Below is a small trained network, with its code and all its weights. Each question gives an input and a class and asks what happens when units are switched off, that is, made to give their printed mean instead of their output.

import numpy as np


def w(rows, s, z=0):
    codes = np.array(rows[::2]) - 128.0
    scale = np.full(codes.shape[1], s)
    scale[-1] = z or s
    return codes * scale


def f(y):
    return np.maximum(y, 0)


def log_softmax(a):
    a = a - a.max(-1, keepdims=True)
    return a - np.log(np.exp(a).sum(-1, keepdims=True))


def net(x, mask):
    res = np.array(x, float).reshape(1, 8) / 4 @ E
    y = f(res @ A[0][:, :-1].T + A[0][:, -1])
    res = res + np.where(mask, y, B[0][:, -1]) @ B[0][:, :-1]
    return log_softmax(res[-1] @ U[:, :-1].T + U[:, -1])


A, B = {}, {}
E = w([
[95,74,190,175,129],'x0',
[144,75,85,101,136],'x1',
[38,232,97,76,86],'x2',
[37,16,36,176,46],'x3',
[92,80,159,111,223],'x4',
[107,107,167,161,221],'x5',
[147,105,254,62,7],'x6',
[77,55,65,75,118],'x7',
],0.0091)
A[0] = w([
[60,87,118,130,197,155],'N1',
[94,173,5,123,87,208],'N2',
[49,66,153,58,171,253],'N3',
[98,215,63,200,94,159],'N4',
[134,92,253,222,201,226],'N5',
[125,169,179,37,75,186],'N6',
[183,151,131,244,146,164],'N7',
],0.012,0.0037)
B[0] = w([
[54,118,101,137,156,197],'N1',
[197,63,176,152,205,224],'N2',
[27,133,130,127,128,206],'N3',
[210,130,178,212,188,200],'N4',
[110,203,39,149,63,252],'N5',
[143,162,254,89,116,209],'N6',
[188,125,50,106,121,197],'N7',
],0.011,0.016)
U = w([
[102,187,129,66,223,125],'0',
[140,187,55,168,83,1],'1',
[6,122,97,178,137,160],'2',
[92,169,203,143,52,206],'3',
[92,2,81,110,103,214],'4',
[150,80,133,218,184,60],'5',
],0.012,0.0026)

Each question gives the input, the list of numbers given to net, and the class t.
The units are the neurons (one row each of A and B). Each row of codes is followed by its name. A weight is (code - 128) times the scale printed after its matrix; where a second scale follows, it is the last column's (A, B and U).
mask holds one flag per neuron, in row order. A switched-off neuron (its flag False) gives its mean, the last column of its row in B, instead of its output. The means were averaged over made-up inputs and are rounded, as every weight is.
A unit's drop is (log p(t) with every unit on - log p(t) with that unit switched off) / (log p(t) with every unit on - log p(t) with every unit switched off).
The circuit of an input: a set's keep is (log p(t) with only the set's units on - log p(t) with every unit switched off) / (log p(t) with every unit on - log p(t) with every unit switched off). Starting from all 7 units, units are removed one at a time, each time the one whose removal leaves the highest keep (on an exact tie, the one counted first), for as long as the keep stays at least 0.8.
units of the circuit, in order: the units of the circuit, biggest drop first
top k neurons: the k neurons with the biggest drops, biggest first
drop when u is switched off: that unit's drop, to one decimal
input [-5,1,4,-6,4,0,5,2], class 3: units of the circuit, in order => [N6]
input [-5,4,-6,-2,6,-6,-3,0], class 4: units of the circuit, in order => [N4, N6]
input [2,-3,-5,3,4,-4,2,-2], class 1: units of the circuit, in order => [N5, N2]
input [0,8,5,-4,6,-5,-8,1], class 5: units of the circuit, in order => [N2, N6]
input [-1,1,2,-5,-6,-2,1,6], class 3: top 2 neurons => [N6, N7]
input [-6,-6,8,7,7,1,0,3], class 5: top 2 neurons => [N2, N4]
input [-1,7,-5,-2,-8,1,-1,4], class 4: units of the circuit, in order => [N4, N5]
input [-5,6,0,2,4,-3,5,2], class 3: top 2 neurons => [N6, N7]
input [1,6,7,0,2,-7,0,6], class 5: top 2 neurons => [N2, N5]
input [6,-6,3,-7,-1,3,2,-4], class 1: top 2 neurons => [N5, N7]
input [-3,6,-4,-5,-6,0,4,3], class 3: drop when N2 is switched off => 0.1
input [3,0,-6,0,2,2,-8,1], class 1: drop when N5 is switched off => 0.4
input [-7,7,-1,-2,0,-4,5,2], class 3: drop when N6 is switched off => 0.3
input [6,6,-6,6,3,-4,-8,-2], class 2: units of the circuit, in order => [N1]
input [-1,8,-7,-4,2,1,6,-8], class 1: drop when N5 is switched off => 0.2
